Below are the code and all the weights of a small trained network. Each question names an input and a class and asks about switching units off, where a switched-off unit gives its printed mean instead of its output.

import numpy as np


def w(rows, s, z=0):
    codes = np.array(rows[::2]) - 128.0
    scale = np.full(codes.shape[1], s)
    scale[-1] = z or s
    return codes * scale


def norm(h):
    return h / np.sqrt((h * h).mean(-1, keepdims=True) + 1e-5)


def f(y):
    return y / 2 * (1 + np.tanh(0.7978845608 * (y + 0.044715 * y**3)))


def log_softmax(a):
    a = a - a.max(-1, keepdims=True)
    return a - np.log(np.exp(a).sum(-1, keepdims=True))


def net(x, mask):
    res = np.array(x, float).reshape(1, 7) / 4 @ E
    u = 0
    for l in range(2):
        y = f(norm(res) @ A[l][:, :-1].T + A[l][:, -1])
        res = res + np.where(mask[u : u + 12], y, B[l][:, -1]) @ B[l][:, :-1]
        u += 12
    return log_softmax(norm(res)[-1] @ U[:, :-1].T + U[:, -1])


A, B = {}, {}
E = w([
[129,130,127,124,125,126,131,126,126],'x0',
[211,207,156,152,184,98,100,110,156],'x1',
[163,66,181,187,70,90,188,147,199],'x2',
[148,113,189,3,176,127,183,142,148],'x3',
[134,84,175,150,158,113,103,113,66],'x4',
[179,99,132,88,78,173,59,100,150],'x5',
[109,124,118,102,107,39,64,209,137],'x6',
],0.0042)
A[0] = w([
[149,231,42,103,89,149,151,142,229,178],'0.n0',
[115,74,234,172,191,95,64,94,30,42],'0.n1',
[101,224,63,104,85,154,170,158,230,4],'0.n2',
[98,215,105,85,165,162,75,130,74,40],'0.n3',
[49,142,145,175,213,58,194,143,104,66],'0.n4',
[187,190,197,157,114,98,118,124,180,96],'0.n5',
[166,68,161,86,93,185,2,79,183,86],'0.n6',
[100,110,122,109,130,50,75,177,139,24],'0.n7',
[75,205,74,105,104,183,159,158,219,61],'0.n8',
[111,130,131,100,110,47,67,186,154,37],'0.n9',
[147,76,160,67,199,127,154,132,135,62],'0.n10',
[41,164,123,178,205,120,193,183,138,8],'0.n11',
],0.0053,0.0024)
B[0] = w([
[149,88,201,152,165,84,108,124,49,252],'0.n0',
[177,39,219,124,106,129,78,133,36,199],'0.n1',
[177,30,224,121,58,165,96,129,22,163],'0.n2',
[173,25,38,141,185,157,136,135,185,219],'0.n3',
[235,179,91,68,10,162,136,148,101,207],'0.n4',
[147,96,79,157,216,104,154,128,138,188],'0.n5',
[179,242,68,117,56,80,252,183,44,246],'0.n6',
[108,166,156,172,137,253,149,192,136,145],'0.n7',
[147,78,181,107,110,144,40,96,57,170],'0.n8',
[93,176,175,154,151,236,113,211,142,162],'0.n9',
[93,145,145,111,104,97,75,97,138,165],'0.n10',
[217,174,88,83,48,135,133,109,112,167],'0.n11',
],0.0057,0.0025)
A[1] = w([
[114,132,208,13,160,112,137,136,178,132],'1.n0',
[144,139,90,232,94,133,25,114,66,217],'1.n1',
[114,152,171,159,143,250,197,16,97,17],'1.n2',
[32,60,91,98,37,146,170,153,97,115],'1.n3',
[158,167,169,15,167,110,185,172,76,109],'1.n4',
[102,160,33,75,185,164,85,100,76,6],'1.n5',
[126,106,136,197,90,82,170,120,196,31],'1.n6',
[81,191,92,245,89,95,95,117,101,28],'1.n7',
[23,62,103,89,44,173,158,116,129,99],'1.n8',
[170,131,162,159,129,203,201,1,139,156],'1.n9',
[152,86,190,168,79,97,203,160,199,113],'1.n10',
[151,106,175,173,72,88,171,135,219,84],'1.n11',
],0.005,0.002)
B[1] = w([
[48,128,114,189,55,130,116,40,174,167],'1.n0',
[75,123,176,63,114,116,192,83,194,254],'1.n1',
[91,150,160,110,67,119,94,242,151,172],'1.n2',
[206,196,151,150,219,111,115,87,144,194],'1.n3',
[84,116,106,182,77,136,153,77,142,214],'1.n4',
[166,16,59,131,112,149,132,181,143,175],'1.n5',
[154,87,117,28,164,171,68,101,121,137],'1.n6',
[69,128,138,63,96,144,154,42,161,158],'1.n7',
[221,172,178,216,230,22,126,131,153,173],'1.n8',
[59,165,131,134,124,112,68,253,147,226],'1.n9',
[98,88,19,72,161,222,79,117,73,185],'1.n10',
[121,104,36,67,144,153,101,141,63,161],'1.n11',
],0.0056,0.004)
U = w([
[142,33,30,92,163,183,106,143,117,254],'0',
[183,203,84,100,32,119,181,134,76,86],'1',
[142,70,223,124,100,129,98,115,57,106],'2',
[41,139,132,122,94,116,134,32,208,177],'3',
[75,172,156,148,129,169,102,251,155,46],'4',
[183,170,133,174,217,76,137,110,145,93],'5',
],0.013,0.00069)

Each question gives the input, the list of numbers given to net, and the class t.
The units are the neurons (one row each of A and B). Each row of codes is followed by its name. A weight is (code - 128) times the scale printed after its matrix; where a second scale follows, it is the last column's (A, B and U).
mask holds one flag per neuron, layer by layer. A switched-off neuron (its flag False) gives its mean, the last column of its row in B, instead of its output. The means were averaged over made-up inputs and are rounded, as every weight is.
A unit's drop is (log p(t) with every unit on - log p(t) with that unit switched off) / (log p(t) with every unit on - log p(t) with every unit switched off).
The circuit of an input: a set's keep is (log p(t) with only the set's units on - log p(t) with every unit switched off) / (log p(t) with every unit on - log p(t) with every unit switched off). Starting from the 12 units with the biggest drops (on a tie, the unit counted first), units are removed one at a time, each time the one whose removal leaves the highest keep (on an exact tie, the one counted first), for as long as the keep stays at least 0.8.
circuit, biggest first: the units of the circuit, biggest drop first
unit that matters most: the unit with the biggest drop
k most important neurons: the k neurons with the biggest drops, biggest first
top k neurons in layer l: the k neurons of layer l with the biggest drops, biggest first
input [-5,1,7,6,-3,3,3], class 0: unit that matters most : 1.n10
input [-6,7,3,3,-7,2,6], class 2: 2 most important neurons : 0.n0, 0.n2
input [-5,-8,0,2,6,-4,7], class 5: circuit, biggest first : 1.n8, 1.n3
input [2,0,5,1,-8,5,3], class 2: 3 most important neurons : 0.n2, 0.n0, 0.n8
input [2,8,7,8,-1,6,6], class 3: 4 most important neurons : 1.n0, 0.n3, 1.n4, 0.n4
input [0,7,-7,-4,3,-6,1], class 0: circuit, biggest first : 0.n3, 1.n5
input [8,-3,-1,5,-7,5,-4], class 2: 2 most important neurons : 0.n2, 0.n8
input [6,-7,-2,5,6,2,-6], class 5: circuit, biggest first : 1.n8, 1.n3, 0.n0
input [3,-4,8,-3,-1,8,8], class 0: 2 most important neurons : 1.n10, 1.n11
input [-6,-8,7,-6,-3,6,3], class 5: top 3 neurons in layer 1 : 1.n8, 1.n3, 1.n5
input [2,-7,0,2,6,1,-8], class 4: circuit, biggest first : 1.n2, 1.n9
input [-4,-8,5,-2,1,-4,-7], class 5: 4 most important neurons : 1.n8, 1.n3, 0.n7, 0.n9
input [0,4,-7,-4,2,-2,-5], class 0: 2 most important neurons : 0.n3, 1.n5
input [-6,7,7,0,1,-1,-6], class 0: circuit, biggest first : 1.n10, 1.n11
input [-8,-3,-2,2,-1,-3,-3], class 1: 2 most important neurons : 0.n11, 0.n4
input [2,7,4,-2,8,-5,-6], class 2: unit that matters most : 0.n1
input [0,-6,-5,-8,5,5,7], class 3: circuit, biggest first : 1.n1, 1.n7
input [4,2,-7,8,-2,1,5], class 3: top 2 neurons in layer 0 : 0.n10, 0.n5
input [7,-8,-7,3,6,4,6], class 5: top 3 neurons in layer 1 : 1.n8, 1.n3, 1.n10
input [-2,6,-6,-6,-3,4,5], class 0: circuit, biggest first : 0.n3
input [4,-7,-3,-8,6,-3,-3], class 3: 2 most important neurons : 1.n1, 1.n7
input [-3,4,-7,8,-8,4,-8], class 2: top 2 neurons in layer 0 : 0.n0, 0.n8
input [-3,1,-4,6,3,-2,6], class 3: circuit, biggest first : 1.n0, 1.n4
input [7,-6,-7,6,-1,-2,-8], class 4: top 3 neurons in layer 1 : 1.n2, 1.n9, 1.n10
input [5,-3,2,2,6,5,-7], class 4: circuit, biggest first : 1.n9, 1.n2
input [-4,-4,-1,8,0,8,-7], class 1: 2 most important neurons : 0.n6, 1.n1
input [-5,-1,-2,0,7,-7,2], class 1: 2 most important neurons : 0.n4, 0.n11
